Below are the code and all the weights of a small trained network. Each question names an input and a target symbol and asks about switching units off, where a switched-off unit gives its printed mean instead of its output.

import numpy as np


def w(rows, s, z=0):
    codes = np.array(rows[::2]) - 128.0
    scale = np.full(codes.shape[1], s)
    scale[-1] = z or s
    return codes * scale


def norm(h):
    return h / np.sqrt((h * h).mean(-1, keepdims=True) + 1e-5)


def f(y):
    return np.maximum(y, 0)


def softmax(a):
    e = np.exp(a - a.max(-1, keepdims=True))
    return e / e.sum(-1, keepdims=True)


def log_softmax(a):
    a = a - a.max(-1, keepdims=True)
    return a - np.log(np.exp(a).sum(-1, keepdims=True))


def net(x, mask):
    ids = ['αβγδεζηθλμξστφψω'.index(c) for c in x.split()]
    T = len(ids)
    res = E[ids] + P[:T]
    u = 0
    for l in range(2):
        r = norm(res)
        for j in range(2):
            rows = slice(3 * j, 3 * j + 3)
            q, k, v = (r @ M[l][rows].T for M in (Q, K, V))
            z = softmax(np.where(np.tri(T) > 0, q @ k.T / 3**0.5, -1e9)) @ v
            o = O[l][rows]
            res = res + np.where(mask[u + j], z, o[:, -1]) @ o[:, :-1]
        u += 2
        y = f(norm(res) @ A[l][:, :-1].T + A[l][:, -1])
        res = res + np.where(mask[u : u + 12], y, B[l][:, -1]) @ B[l][:, :-1]
        u += 12
    return log_softmax(norm(res)[-1] @ U[:, :-1].T + U[:, -1])


Q, K, V, O, A, B = {}, {}, {}, {}, {}, {}
E = w([
[197,104,75,176,92,81],'α',
[192,119,80,182,85,85],'β',
[144,60,80,185,125,91],'γ',
[78,77,81,108,140,208],'δ',
[137,84,147,129,160,186],'ε',
[67,160,131,204,153,179],'ζ',
[91,59,109,120,57,183],'η',
[158,187,203,164,106,106],'θ',
[155,106,148,169,185,50],'λ',
[121,83,174,92,34,113],'μ',
[112,216,174,174,168,141],'ξ',
[140,186,137,134,11,124],'σ',
[76,130,183,197,69,135],'τ',
[148,100,220,115,99,77],'φ',
[131,91,87,123,199,67],'ψ',
[74,192,105,98,193,171],'ω',
],0.011)
P = w([
[224,28,171,199,187,254],'0',
[211,52,170,187,175,216],'1',
[189,70,163,178,162,196],'2',
[166,83,147,164,156,168],'3',
[145,93,132,151,157,146],'4',
[126,108,125,137,145,125],'5',
[110,123,118,124,137,101],'6',
[90,139,110,114,134,86],'7',
[66,156,109,99,122,56],'8',
[55,177,103,89,118,39],'9',
[44,198,97,69,104,22],'10',
],0.0049)
Q[0] = w([
[140,176,47,169,189,105],'L0H1',
[93,150,250,106,140,225],'L0H1',
[130,134,95,61,154,190],'L0H1',
[150,132,17,146,180,120],'L0H2',
[155,161,224,47,122,242],'L0H2',
[77,147,230,169,63,185],'L0H2',
],0.014)
K[0] = w([
[84,211,102,130,167,117],'L0H1',
[219,99,152,189,151,223],'L0H1',
[142,114,63,94,152,171],'L0H1',
[97,178,17,79,143,130],'L0H2',
[180,111,189,194,187,245],'L0H2',
[212,46,148,201,102,122],'L0H2',
],0.012)
V[0] = w([
[91,213,237,219,176,106],'L0H1',
[227,162,143,3,233,71],'L0H1',
[87,73,216,133,51,14],'L0H1',
[144,109,49,77,177,88],'L0H2',
[213,49,170,54,205,110],'L0H2',
[90,172,138,102,110,116],'L0H2',
],0.0068)
O[0] = w([
[117,36,172,67,97,173,166],'L0H1',
[22,67,106,245,97,158,31],'L0H1',
[160,149,118,142,152,253,140],'L0H1',
[107,137,169,212,79,138,142],'L0H2',
[93,247,105,155,77,114,228],'L0H2',
[147,95,135,174,182,110,2],'L0H2',
],0.0055,0.0037)
A[0] = w([
[60,137,93,119,159,225,214],'L0N1',
[73,163,159,99,119,182,238],'L0N2',
[140,92,86,155,140,71,228],'L0N3',
[134,200,155,142,254,161,173],'L0N4',
[89,182,138,61,176,173,94],'L0N5',
[93,109,158,152,83,118,110],'L0N6',
[153,125,194,102,87,88,196],'L0N7',
[132,53,138,160,93,160,39],'L0N8',
[147,135,180,75,113,184,99],'L0N9',
[93,176,122,91,159,196,181],'L0N10',
[110,150,120,123,144,85,4],'L0N11',
[108,44,109,82,109,182,106],'L0N12',
],0.01,0.0021)
B[0] = w([
[204,207,77,75,116,203,212],'L0N1',
[162,87,105,13,186,68,254],'L0N2',
[107,73,123,153,165,14,233],'L0N3',
[225,244,95,79,191,208,209],'L0N4',
[51,26,165,160,36,95,240],'L0N5',
[109,128,240,117,243,140,186],'L0N6',
[54,140,206,82,193,171,237],'L0N7',
[191,57,166,234,112,148,172],'L0N8',
[47,146,157,147,173,66,238],'L0N9',
[53,39,195,118,163,48,234],'L0N10',
[155,138,140,167,65,177,146],'L0N11',
[148,185,150,1,143,156,190],'L0N12',
],0.0084,0.0047)
Q[1] = w([
[83,134,115,108,205,222],'L1H1',
[128,142,38,59,183,102],'L1H1',
[25,164,17,170,65,135],'L1H1',
[42,193,152,197,2,155],'L1H2',
[105,127,32,44,89,212],'L1H2',
[144,223,176,208,241,166],'L1H2',
],0.01)
K[1] = w([
[147,199,189,146,46,124],'L1H1',
[106,143,62,65,102,104],'L1H1',
[182,156,58,138,12,95],'L1H1',
[39,193,158,205,27,126],'L1H2',
[161,189,85,78,48,205],'L1H2',
[138,175,117,216,249,112],'L1H2',
],0.011)
V[1] = w([
[64,149,108,68,76,183],'L1H1',
[90,60,149,192,161,156],'L1H1',
[180,33,72,124,222,199],'L1H1',
[118,198,254,96,53,42],'L1H2',
[219,152,219,135,74,132],'L1H2',
[96,229,124,92,160,154],'L1H2',
],0.0075)
O[1] = w([
[237,172,208,171,117,49,102],'L1H1',
[168,157,51,63,215,211,99],'L1H1',
[54,135,91,114,253,106,117],'L1H1',
[40,105,94,60,42,129,253],'L1H2',
[145,40,53,47,48,84,92],'L1H2',
[97,140,246,169,109,28,131],'L1H2',
],0.0042,0.0032)
A[1] = w([
[218,223,119,162,118,202,12],'L1N1',
[170,192,101,172,145,88,52],'L1N2',
[161,102,120,167,96,170,97],'L1N3',
[127,252,161,2,137,189,6],'L1N4',
[89,107,90,130,150,85,134],'L1N5',
[183,180,125,35,143,161,147],'L1N6',
[152,170,153,115,93,72,150],'L1N7',
[136,142,183,82,184,181,96],'L1N8',
[110,178,73,119,104,140,101],'L1N9',
[71,229,166,239,115,163,1],'L1N10',
[181,94,142,125,147,158,101],'L1N11',
[115,127,82,114,19,174,135],'L1N12',
],0.0098,0.0019)
B[1] = w([
[63,153,215,165,70,66,141],'L1N1',
[125,136,46,118,117,58,148],'L1N2',
[137,156,146,157,94,164,138],'L1N3',
[220,213,135,94,212,254,255],'L1N4',
[110,176,150,94,108,166,182],'L1N5',
[169,155,165,200,168,128,205],'L1N6',
[117,135,127,75,183,143,180],'L1N7',
[162,129,68,116,33,124,219],'L1N8',
[124,92,122,131,141,160,133],'L1N9',
[25,183,177,204,202,217,154],'L1N10',
[144,108,137,162,88,139,151],'L1N11',
[107,156,225,125,100,123,137],'L1N12',
],0.014,0.008)
U = w([
[125,160,84,134,119,90,82],'α',
[53,132,153,85,59,137,91],'β',
[105,172,74,125,22,163,73],'γ',
[152,56,75,180,132,222,157],'δ',
[134,151,76,134,144,78,85],'ε',
[161,93,154,155,80,143,89],'ζ',
[70,130,178,30,138,93,126],'η',
[98,131,1,106,149,159,34],'θ',
[152,24,160,104,87,136,138],'λ',
[151,137,88,133,144,73,62],'μ',
[113,53,179,169,212,72,122],'ξ',
[40,167,145,222,172,175,166],'σ',
[152,155,206,201,48,152,42],'τ',
[224,97,134,159,165,70,4],'φ',
[166,207,158,207,97,61,59],'ψ',
[204,207,145,91,159,202,203],'ω',
],0.0097,0.0019)

Each question gives the input, a string of symbols that net reads in full, and the target symbol t.
The units are the heads (3 rows each of Q, K, V and O) and the neurons (one row each of A and B). Each row of codes is followed by its name. A weight is (code - 128) times the scale printed after its matrix; where a second scale follows, it is the last column's (O, A, B and U).
mask holds one flag per unit, layer by layer, with each layer's heads first. A switched-off unit (its flag False) gives its mean, the last column of its rows in O or B, instead of its output. The means were averaged over made-up inputs and are rounded, as every weight is.
A unit's drop is (log p(t) with every unit on - log p(t) with that unit switched off) / (log p(t) with every unit on - log p(t) with every unit switched off).
The circuit of an input: a set's keep is (log p(t) with only the set's units on - log p(t) with every unit switched off) / (log p(t) with every unit on - log p(t) with every unit switched off). Starting from the 12 units with the biggest drops (on a tie, the unit counted first), units are removed one at a time, each time the one whose removal leaves the highest keep (on an exact tie, the one counted first), for as long as the keep stays at least 0.8.
units of the circuit, in order: the units of the circuit, biggest drop first
unit that matters most: the unit with the biggest drop
k most important neurons: the k neurons with the biggest drops, biggest first
top k neurons in layer l: the k neurons of layer l with the biggest drops, biggest first
heads that matter: for each layer, one digit per head in row order, 1 if its drop is at least 0.15 and else 0, layers parted by /
input σ θ δ ω ω γ ω τ α, target ξ: units of the circuit, in order	[L0H2, L1N4]
input ε γ ω ε ψ θ ε ξ γ, target λ: units of the circuit, in order	[L0H1, L0N8, L1N4]
input ω γ ψ ω λ α ψ μ ψ γ β, target σ: units of the circuit, in order	[L0H1, L0N2, L1N10]
input ω γ μ ψ ω δ ψ θ λ ξ β, target λ: units of the circuit, in order	[L0H1, L0H2, L1N4]
input α α φ α δ η λ η γ, target δ: heads that matter	11 / 11
input δ σ ψ α ψ α ψ, target σ: units of the circuit, in order	[L0H2, L0H1]
input γ δ γ ω γ λ, target ξ: units of the circuit, in order	[L1N4]
input μ λ φ ζ β, target τ: units of the circuit, in order	[L0N2, L1N4]
input α η ψ φ α, target σ: units of the circuit, in order	[L0H1, L0H2, L1N10]
input δ ω β λ ε ε, target η: units of the circuit, in order	[L0H1, L1N4]
input ξ ξ ψ γ ξ β, target λ: units of the circuit, in order	[L0H1, L1N4]
input η ζ λ α, target δ: units of the circuit, in order	[L0H1, L1H1, L0N8, L1N4]
input ξ ζ σ α, target φ: heads that matter	01 / 00
input η ζ β ξ ζ, target η: heads that matter	10 / 00
input α α γ, target θ: 3 most important neurons	[L0N3, L0N5, L1N4]
input ω λ τ ζ δ δ θ μ μ α λ, target ψ: unit that matters most	L0H1
input ψ ψ λ, target σ: units of the circuit, in order	[L0H2, L0H1, L1N10]
input ξ β β ω γ ψ, target ξ: heads that matter	11 / 00
input α σ α, target φ: heads that matter	11 / 00
input α γ λ, target δ: heads that matter	10 / 10
input γ μ ζ γ η ω δ β, target ξ: heads that matter	11 / 00
input ε β σ ω ε σ γ, target φ: unit that matters most	L0H2
input γ ω α ε α θ ζ φ γ, target τ: 2 most important neurons	[L0N8, L1N1]
input α γ ζ μ λ δ μ ω δ, target η: 2 most important neurons	[L1N4, L0N3]
input ζ η ζ α β, target η: top 2 neurons in layer 1	[L1N4, L1N8]
input ξ α ζ γ, target η: 2 most important neurons	[L0N3, L1N4]
